Here is a tiny trained network, its code and every weight. The questions are about switching its units off for an input and a target symbol, where a switched-off unit gives its printed mean instead of its output.

import numpy as np


def w(rows, s, z=0):
    codes = np.array(rows[::2]) - 128.0
    scale = np.full(codes.shape[1], s)
    scale[-1] = z or s
    return codes * scale


def norm(h):
    return h / np.sqrt((h * h).mean(-1, keepdims=True) + 1e-5)


def f(y):
    return np.maximum(y, 0)


def softmax(a):
    e = np.exp(a - a.max(-1, keepdims=True))
    return e / e.sum(-1, keepdims=True)


def log_softmax(a):
    a = a - a.max(-1, keepdims=True)
    return a - np.log(np.exp(a).sum(-1, keepdims=True))


def net(x, mask):
    ids = ['ΘΛαγδημπσφψ'.index(c) for c in x.split()]
    T = len(ids)
    res = E[ids] + P[:T]
    u = 0
    for l in range(2):
        q, k, v = (norm(res) @ M[l].T for M in (Q, K, V))
        z = softmax(np.where(np.tri(T) > 0, q @ k.T / 2**0.5, -1e9)) @ v
        res = res + np.where(mask[u], z, O[l][:, -1]) @ O[l][:, :-1]
        u += 1
        y = f(norm(res) @ A[l][:, :-1].T + A[l][:, -1])
        res = res + np.where(mask[u : u + 8], y, B[l][:, -1]) @ B[l][:, :-1]
        u += 8
    return log_softmax(norm(res)[-1] @ U[:, :-1].T + U[:, -1])


Q, K, V, O, A, B = {}, {}, {}, {}, {}, {}
E = w([
[202,134,203,246,80,134,48,155,124,66,166,110],'Θ',
[195,65,143,170,54,166,166,158,142,67,111,130],'Λ',
[146,133,101,143,161,186,102,168,103,121,88,128],'α',
[120,141,94,103,141,178,83,161,95,64,79,152],'γ',
[167,67,157,110,97,126,42,153,210,143,252,185],'δ',
[192,135,116,94,165,25,184,137,152,188,230,80],'η',
[167,164,80,199,139,27,71,143,155,124,163,179],'μ',
[169,101,130,127,104,99,152,16,107,77,94,62],'π',
[186,159,122,140,120,184,132,163,83,152,118,163],'σ',
[154,174,47,112,74,152,150,132,187,123,248,199],'φ',
[110,105,156,204,195,125,124,166,47,162,92,118],'ψ',
],0.012)
P = w([
[188,131,214,2,184,157,144,170,164,89,75,145],'0',
[237,83,16,183,222,144,153,152,102,124,140,113],'1',
[179,99,16,172,190,140,128,157,93,96,166,94],'2',
[153,131,41,192,141,124,130,152,89,125,131,113],'3',
[124,167,70,202,103,112,128,146,49,133,132,134],'4',
[109,177,75,192,91,118,113,140,48,130,134,133],'5',
[115,164,65,168,106,131,91,132,67,144,140,103],'6',
],0.0059)
Q[0] = w([
[165,137,143,125,186,246,120,216,2,108,27,89],'L0H0',
[160,44,158,155,69,114,142,177,159,87,182,165],'L0H0',
],0.0071)
K[0] = w([
[214,61,209,98,254,84,115,232,232,57,75,123],'L0H0',
[164,172,107,175,55,163,138,212,123,76,175,197],'L0H0',
],0.0057)
V[0] = w([
[159,253,76,142,82,150,117,179,156,87,171,206],'L0H0',
[174,98,73,114,49,135,165,33,90,65,119,124],'L0H0',
],0.0059)
O[0] = w([
[176,235,50,202,254,107,192,134,230,68,215,62,254],'L0H0',
[157,92,87,201,97,104,72,148,200,93,202,168,140],'L0H0',
],0.0074,0.0052)
A[0] = w([
[144,203,60,89,110,113,182,99,184,85,160,127,50],'L0N0',
[72,211,228,128,168,111,147,127,151,131,65,75,28],'L0N1',
[91,134,60,43,45,58,146,96,108,149,169,166,74],'L0N2',
[129,118,124,178,124,98,64,90,165,130,191,190,99],'L0N3',
[211,144,161,160,116,103,121,27,182,71,108,38,147],'L0N4',
[95,64,148,99,191,204,176,146,126,208,84,166,2],'L0N5',
[100,93,229,117,134,137,2,249,174,180,173,234,201],'L0N6',
[174,102,123,173,176,72,19,146,112,132,219,215,226],'L0N7',
],0.0062,0.0031)
B[0] = w([
[185,164,182,87,139,142,109,178,45,162,124,102,194],'L0N0',
[104,55,30,106,186,77,103,150,174,41,163,180,141],'L0N1',
[34,175,20,171,132,192,86,139,175,117,191,94,137],'L0N2',
[86,213,90,93,133,94,170,130,152,176,140,47,188],'L0N3',
[150,57,172,191,99,34,200,113,105,71,99,92,229],'L0N4',
[31,107,125,114,57,194,107,97,91,132,146,36,146],'L0N5',
[198,107,192,85,226,188,253,192,149,26,152,252,160],'L0N6',
[50,145,90,69,78,177,49,192,205,178,110,122,255],'L0N7',
],0.0062,0.0085)
Q[1] = w([
[88,121,192,139,2,39,169,6,197,111,158,121],'L1H0',
[129,239,116,18,175,52,146,104,236,197,224,140],'L1H0',
],0.0058)
K[1] = w([
[108,82,2,213,44,143,62,133,142,146,144,100],'L1H0',
[73,180,116,212,144,106,102,167,76,198,139,208],'L1H0',
],0.008)
V[1] = w([
[255,195,115,96,50,191,140,96,140,149,150,109],'L1H0',
[105,194,146,192,89,128,79,108,166,69,150,73],'L1H0',
],0.0073)
O[1] = w([
[101,95,221,152,114,81,113,5,176,73,196,154,248],'L1H0',
[143,112,93,125,172,178,77,86,72,154,131,164,240],'L1H0',
],0.011,0.0016)
A[1] = w([
[2,145,162,115,82,138,154,133,196,167,94,117,36],'L1N0',
[138,107,156,195,100,202,51,74,125,134,150,155,3],'L1N1',
[102,55,151,130,47,157,121,147,96,136,76,174,159],'L1N2',
[130,186,97,94,179,60,249,154,115,111,134,95,77],'L1N3',
[142,175,161,172,167,76,94,177,152,179,139,91,130],'L1N4',
[115,167,171,140,110,75,103,131,213,63,156,107,87],'L1N5',
[166,69,164,156,138,61,156,16,87,109,137,119,3],'L1N6',
[184,121,110,153,147,135,124,142,152,47,160,108,233],'L1N7',
],0.0086,0.0038)
B[1] = w([
[66,176,8,148,103,103,92,65,131,199,130,186,145],'L1N0',
[82,61,28,177,50,172,5,38,88,77,131,98,148],'L1N1',
[142,187,181,186,171,136,147,30,139,126,179,129,155],'L1N2',
[103,102,79,72,139,188,35,109,254,135,126,79,206],'L1N3',
[136,111,195,43,113,105,139,110,107,80,80,175,203],'L1N4',
[191,41,137,132,89,105,169,150,23,137,130,134,199],'L1N5',
[239,53,210,80,180,126,160,250,146,116,65,147,161],'L1N6',
[131,142,198,166,116,79,147,67,83,198,120,182,254],'L1N7',
],0.0078,0.012)
U = w([
[81,147,169,89,112,178,218,115,42,172,146,71,163],'Θ',
[134,66,110,167,121,172,62,59,99,107,135,131,110],'Λ',
[167,141,73,134,216,171,140,145,31,158,120,172,46],'α',
[46,169,95,178,86,124,123,49,148,118,123,89,136],'γ',
[112,124,168,125,144,180,166,187,162,79,152,196,159],'δ',
[90,54,156,46,79,110,95,81,173,170,140,80,73],'η',
[155,187,187,55,189,64,36,125,132,172,69,174,3],'μ',
[85,107,72,104,103,84,81,165,125,204,152,204,53],'π',
[164,115,219,154,70,49,189,143,111,75,85,103,179],'σ',
[111,192,128,183,254,106,187,74,182,49,195,73,174],'φ',
[137,139,59,139,118,166,136,229,149,63,110,40,232],'ψ',
],0.0095,0.0058)

Each question gives the input, a string of symbols that net reads in full, and the target symbol t.
The units are the heads (2 rows each of Q, K, V and O) and the neurons (one row each of A and B). Each row of codes is followed by its name. A weight is (code - 128) times the scale printed after its matrix; where a second scale follows, it is the last column's (O, A, B and U).
mask holds one flag per unit, layer by layer, with each layer's heads first. A switched-off unit (its flag False) gives its mean, the last column of its rows in O or B, instead of its output. The means were averaged over made-up inputs and are rounded, as every weight is.
A unit's drop is (log p(t) with every unit on - log p(t) with that unit switched off) / (log p(t) with every unit on - log p(t) with every unit switched off).
The circuit of an input: a set's keep is (log p(t) with only the set's units on - log p(t) with every unit switched off) / (log p(t) with every unit on - log p(t) with every unit switched off). Starting from the 12 units with the biggest drops (on a tie, the unit counted first), units are removed one at a time, each time the one whose removal leaves the highest keep (on an exact tie, the one counted first), for as long as the keep stays at least 0.8.
units of the circuit, in order: the units of the circuit, biggest drop first
k most important neurons: the k neurons with the biggest drops, biggest first
top k neurons in layer l: the k neurons of layer l with the biggest drops, biggest first
drop when u is switched off: that unit's drop, to one decimal
input α Θ π α Θ, target Λ: 4 most important neurons => (L0N7; L1N1; L0N0; L0N6)
input Θ α η γ ψ, target α: most important neuron => (L0N4)
input σ π π η π γ γ, target σ: units of the circuit, in order => (L1H0; L1N5)
input π φ φ ψ δ γ, target δ: units of the circuit, in order => (L0N6; L0H0)
input α α μ π ψ σ φ, target ψ: units of the circuit, in order => (L1H0; L0N3)
input α α δ φ ψ α α, target ψ: units of the circuit, in order => (L0H0; L1N7)
input δ μ σ ψ, target η: units of the circuit, in order => (L1N3; L1H0; L0H0)
input Λ η Θ σ Θ, target Λ: 2 most important neurons => (L1N1; L0N7)
input η δ α μ μ, target μ: 2 most important neurons => (L1N4; L0N0)
input π μ π π, target γ: top 2 neurons in layer 0 => (L0N7; L0N2)
input α Θ α, target ψ: units of the circuit, in order => (L0H0; L1H0; L0N1; L1N7)
input φ α φ σ φ σ, target Λ: units of the circuit, in order => (L1H0; L1N1)
input Λ α α α, target π: 2 most important neurons => (L0N7; L0N6)
input η δ Θ α η, target η: units of the circuit, in order => (L1N3)
input δ α γ, target η: units of the circuit, in order => (L1N3; L1H0; L0H0)
input η α η, target η: units of the circuit, in order => (L1N3; L0H0)
input η δ ψ, target γ: 2 most important neurons => (L1N0; L0N5)
input π ψ α, target δ: units of the circuit, in order => (L0H0; L0N6)
input γ φ δ α Θ α ψ, target μ: top 3 neurons in layer 1 => (L1N4; L1N5; L1N1)
input γ Λ δ, target δ: units of the circuit, in order => (L0N6)
input Λ σ δ, target σ: 3 most important neurons => (L1N5; L1N3; L0N6)
input α φ ψ, target ψ: 2 most important neurons => (L0N1; L1N7)
input δ η φ γ α ψ γ, target η: 3 most important neurons => (L1N3; L0N6; L0N7)
input Λ α π η, target π: units of the circuit, in order => (L0H0; L0N7; L1N3)
input α η Λ π α γ, target ψ: 3 most important neurons => (L0N1; L0N7; L1N7)
input π ψ π ψ ψ η, target ψ: 2 most important neurons => (L1N7; L0N2)
input μ Λ π γ α σ, target φ: units of the circuit, in order => (L0H0)
input α σ σ, target ψ: units of the circuit, in order => (L0H0; L1H0; L0N1; L1N7)
input δ δ α σ, target η: drop when L1H0 is switched off => 0.8
input α γ ψ η, target ψ: drop when L0N6 is switched off => 0.0
